Read these off the array that follows.
1) Read off the entry just left of the largest entry.
2) Read off the first entry in reading order.
3) Read off the entry directly above -38.0.
4) Read off the entry just right of -17.4.
5) Read off the entry directly above the smallest entry.
6) Read off the last entry, reading row by row.
7) Read off the entry just left of -50.8.
8) Read off the 3rd entry on the diagonal from the top-right corner.
-8.0; 0.2; -5.3; -8.4; -0.5; 0.6; -1.2; -1.7; 0.9; -19.5
-33.3; 16.1; -2.2; -29.8; 0.0; -0.7; 0.5; -17.4; 35.8; -28.9
-30.5; 0.4; -1.1; -7.4; -0.2; -7.0; -1.5; -0.3; 0.7; -13.1
-25.4; 1.8; -4.4; -22.3; -0.2; 0.0; -0.4; -2.0; 14.9; -24.7
-9.7; 15.5; -14.8; -21.1; -6.5; -0.1; -0.2; -33.1; 31.7; -29.8
-7.4; 0.0; 0.0; -4.1; -0.7; 0.5; -1.6; -17.3; 8.8; -18.2
-18.1; 0.3; -0.6; -5.7; -1.1; 0.1; -1.8; -14.0; 12.0; -16.4
-34.5; 8.7; -4.7; -30.4; 0.1; -0.7; 0.4; -1.3; 23.5; -28.3
-11.6; 8.8; -21.3; -25.2; -0.7; 0.6; 0.2; -12.5; 18.2; -30.6
-10.9; -0.2; -0.5; -1.0; -0.4; -5.8; -1.8; 0.1; 0.5; -7.1
0.2; 0.2; -21.6; -0.8; -11.5; -0.3; -2.2; 0.3; 0.3; -16.6
-3.2; 0.8; 0.1; 1.1; -10.2; -0.4; -38.8; -50.8; 24.1; -8.2
-15.2; 0.3; -0.6; -0.8; -1.0; -0.4; -1.9; -7.7; 2.9; -12.9
-38.0; 12.8; -17.2; -41.8; -0.1; -2.0; 0.6; 0.3; 20.3; -34.9
1) -17.4
2) -8.0
3) -15.2
4) 35.8
5) 0.3
6) -34.9
7) -38.8
8) -0.3

-22.7; 20.2; -7.0; -29.2; -7.6; -48.4
The largest entry is 20.2
The entry just right of -29.2 is -7.6
The entry just left of the largest entry: -22.7

Read these off the row that follows.
1) Read off the 3rd entry from the left.
2) Read off the 1st entry from the right.
3) Read off the second entry from the left.
4) Read off the 3rd entry from the right.
5) Read off the 1st entry.
6) Read off the 2nd entry from the right.
7) Read off the 2nd largest entry.
array([ 16.90,  -1.18,  12.70,  13.82,  10.37,  10.37,   7.35,   7.02,
       -17.99,  -1.24])
1) 12.70
2) -1.24
3) -1.18
4) 7.02
5) 16.90
6) -17.99
7) 13.82

m = [-683 -435  576 -621   42 -790 -842   71  621  844 -148 -604  -88]
Find the entry just right of 621.
A: 844
The entry just left of the largest entry: 621

Read these off the row that follows.
1) Report the first entry from the right.
2) Report the 1st entry.
3) Report the entry just left of 31.9.
4) Report the 3rd largest entry.
5) Report the third entry.
-10.3; 13.1; 2.4; -21.5; -39.1; -32.1; 9.3; -47.1; -2.2; 14.3; -4.4; -8.2; -23.8; 31.9
1) 31.9
2) -10.3
3) -23.8
4) 13.1
5) 2.4

Questions about the array below. Rows and columns are numbered from 1.
1) Read off the entry in row 1 and column 2.
2) Read off the entry in the top-right corner.
3) Read off the bottom entry of the column that holds the smallest entry.
4) Read off the entry in the bottom-right corner.
5) Read off the top-left entry.
6) Read off the largest entry.
7) Read off the entry in row 1 and column 3.
8) Read off the entry in row 3 and column 1.
[[ 47.0  -7.9  -3.6   7.0  -2.3   7.9  -9.5 -36.6   2.3   0.0]
 [-11.9  -6.9  -1.0   8.0  -0.4  -6.0 -19.3   8.5  -1.1  -0.3]
 [  9.8  10.4  -1.0  -0.6  -0.5  31.4   5.4  52.1  -0.4   0.1]
 [-26.4   8.3   3.0  -7.1   1.9   2.8  14.6  27.3  -0.6   1.6]]
1) -7.9
2) 0.0
3) 27.3
4) 1.6
5) 47.0
6) 52.1
7) -3.6
8) 9.8
